-5.35 -5.44 5.35 -5.44 5.29 -5.35 5.33 5.32
-5.25 -5.34 5.25 -5.34 5.19 -5.25 5.23 5.22
5.19 5.28 -5.19 5.27 -5.13 5.19 -5.17 -5.16
-5.27 -5.36 5.27 -5.35 5.21 -5.26 5.25 5.24
5.28 5.37 -5.28 5.37 -5.23 5.28 -5.26 -5.25
-5.28 -5.37 5.28 -5.37 5.23 -5.28 5.26 5.25
5.23 5.32 -5.23 5.32 -5.18 5.23 -5.21 -5.20
5.12 5.20 -5.12 5.20 -5.06 5.11 -5.10 -5.08
=>
-5.35 5.35 5.29 5.33
-5.25 5.25 5.19 5.23
5.19 -5.19 -5.13 -5.17
-5.27 5.27 5.21 5.25
5.28 -5.28 -5.23 -5.26
-5.28 5.28 5.23 5.26
5.23 -5.23 -5.18 -5.21
5.12 -5.12 -5.06 -5.10

-0.42 0.70 -1.45 0.37 2.32 1.61 -1.74 0.94 -3.66 1.07
0.57 -0.14 1.66 0.62 -2.64 -2.87 1.06 -1.00 2.02 -1.26
-1.47 1.06 -0.75 -4.97 -2.21 -1.40 -1.17 -1.37 1.92 2.38
0.58 0.59 0.89 -0.87 -1.83 -2.30 0.52 -0.61 1.56 -0.13
0.16 0.64 0.32 1.05 -0.21 -1.58 -0.94 0.60 -1.33 -0.26
=>
-0.42 -1.45 2.32 -1.74 -3.66
0.57 1.66 -2.64 1.06 2.02
-1.47 -0.75 -2.21 -1.17 1.92
0.58 0.89 -1.83 0.52 1.56
0.16 0.32 -0.21 -0.94 -1.33

-1.04 0.66 -0.45 0.62 -0.13 -3.05 2.28 -3.38 1.09 -1.09 1.24 0.41 1.23 -0.29 1.17 0.19
-1.86 0.82 -0.45 0.73 -0.29 1.51 0.31 -1.42 0.45 -0.83 2.19 -1.10 -3.51 -0.80 0.83 3.17
-3.62 -1.28 -0.09 -1.21 -0.96 0.79 0.31 4.82 -0.40 0.21 1.57 1.17 -0.69 1.02 0.26 1.22
0.97 -0.42 0.06 0.82 0.81 -1.46 1.56 -4.28 -1.21 -0.05 -1.06 -0.61 2.39 -0.52 0.51 -2.89
=>
-1.04 -0.45 -0.13 2.28 1.09 1.24 1.23 1.17
-1.86 -0.45 -0.29 0.31 0.45 2.19 -3.51 0.83
-3.62 -0.09 -0.96 0.31 -0.40 1.57 -0.69 0.26
0.97 0.06 0.81 1.56 -1.21 -1.06 2.39 0.51

-3.99 1.71 -4.34 -2.16 -1.88
-4.19 4.18 -2.52 -5.04 0.03
4.71 -1.80 -3.16 -5.14 1.42
-5.13 5.08 -5.14 -3.33 -5.13
-5.14 5.14 -5.05 5.12 -2.98
-3.26 3.69 -1.55 -5.15 1.16
-0.75 0.86 1.98 -5.14 4.92
-2.42 -0.67 -0.45 -4.67 4.27
4.25 -4.39 4.38 5.12 5.07
=>
-3.99 -4.34 -1.88
-4.19 -2.52 0.03
4.71 -3.16 1.42
-5.13 -5.14 -5.13
-5.14 -5.05 -2.98
-3.26 -1.55 1.16
-0.75 1.98 4.92
-2.42 -0.45 4.27
4.25 4.38 5.07

-0.55 -0.12 0.20 -0.03 2.00
1.93 -0.46 0.20 -0.42 -5.70
=>
-0.55 0.20 2.00
1.93 0.20 -5.70

1.75 -1.56 -1.84 -2.37 -0.15 -0.51 1.18 1.52 0.14
0.35 1.15 0.41 1.12 -1.41 0.42 -0.15 2.81 0.17
0.82 -2.40 1.23 -0.25 1.76 -1.44 -0.39 -1.43 -0.17
1.52 -0.39 3.01 -1.78 0.55 -0.15 3.01 0.10 -0.16
5.28 -0.69 -2.23 0.65 -2.18 4.36 -2.04 3.65 0.02
-2.10 4.31 0.66 -1.68 1.70 1.13 -1.60 0.32 0.10
-1.50 -3.08 2.25 -0.45 1.12 2.48 0.83 1.65 -0.01
0.89 -2.48 0.06 0.94 -1.27 -0.80 0.20 0.26 -0.16
1.56 3.71 2.77 1.38 -0.42 -1.54 0.05 -2.83 -0.03
0.65 1.43 -2.33 1.07 -2.43 -4.14 -0.19 0.41 -0.17
=>
1.75 -1.84 -0.15 1.18 0.14
0.35 0.41 -1.41 -0.15 0.17
0.82 1.23 1.76 -0.39 -0.17
1.52 3.01 0.55 3.01 -0.16
5.28 -2.23 -2.18 -2.04 0.02
-2.10 0.66 1.70 -1.60 0.10
-1.50 2.25 1.12 0.83 -0.01
0.89 0.06 -1.27 0.20 -0.16
1.56 2.77 -0.42 0.05 -0.03
0.65 -2.33 -2.43 -0.19 -0.17

-1.27 -1.06 4.66 -3.51 -5.89
3.40 -0.13 -0.34 -5.82 1.46
=>
-1.27 4.66 -5.89
3.40 -0.34 1.46
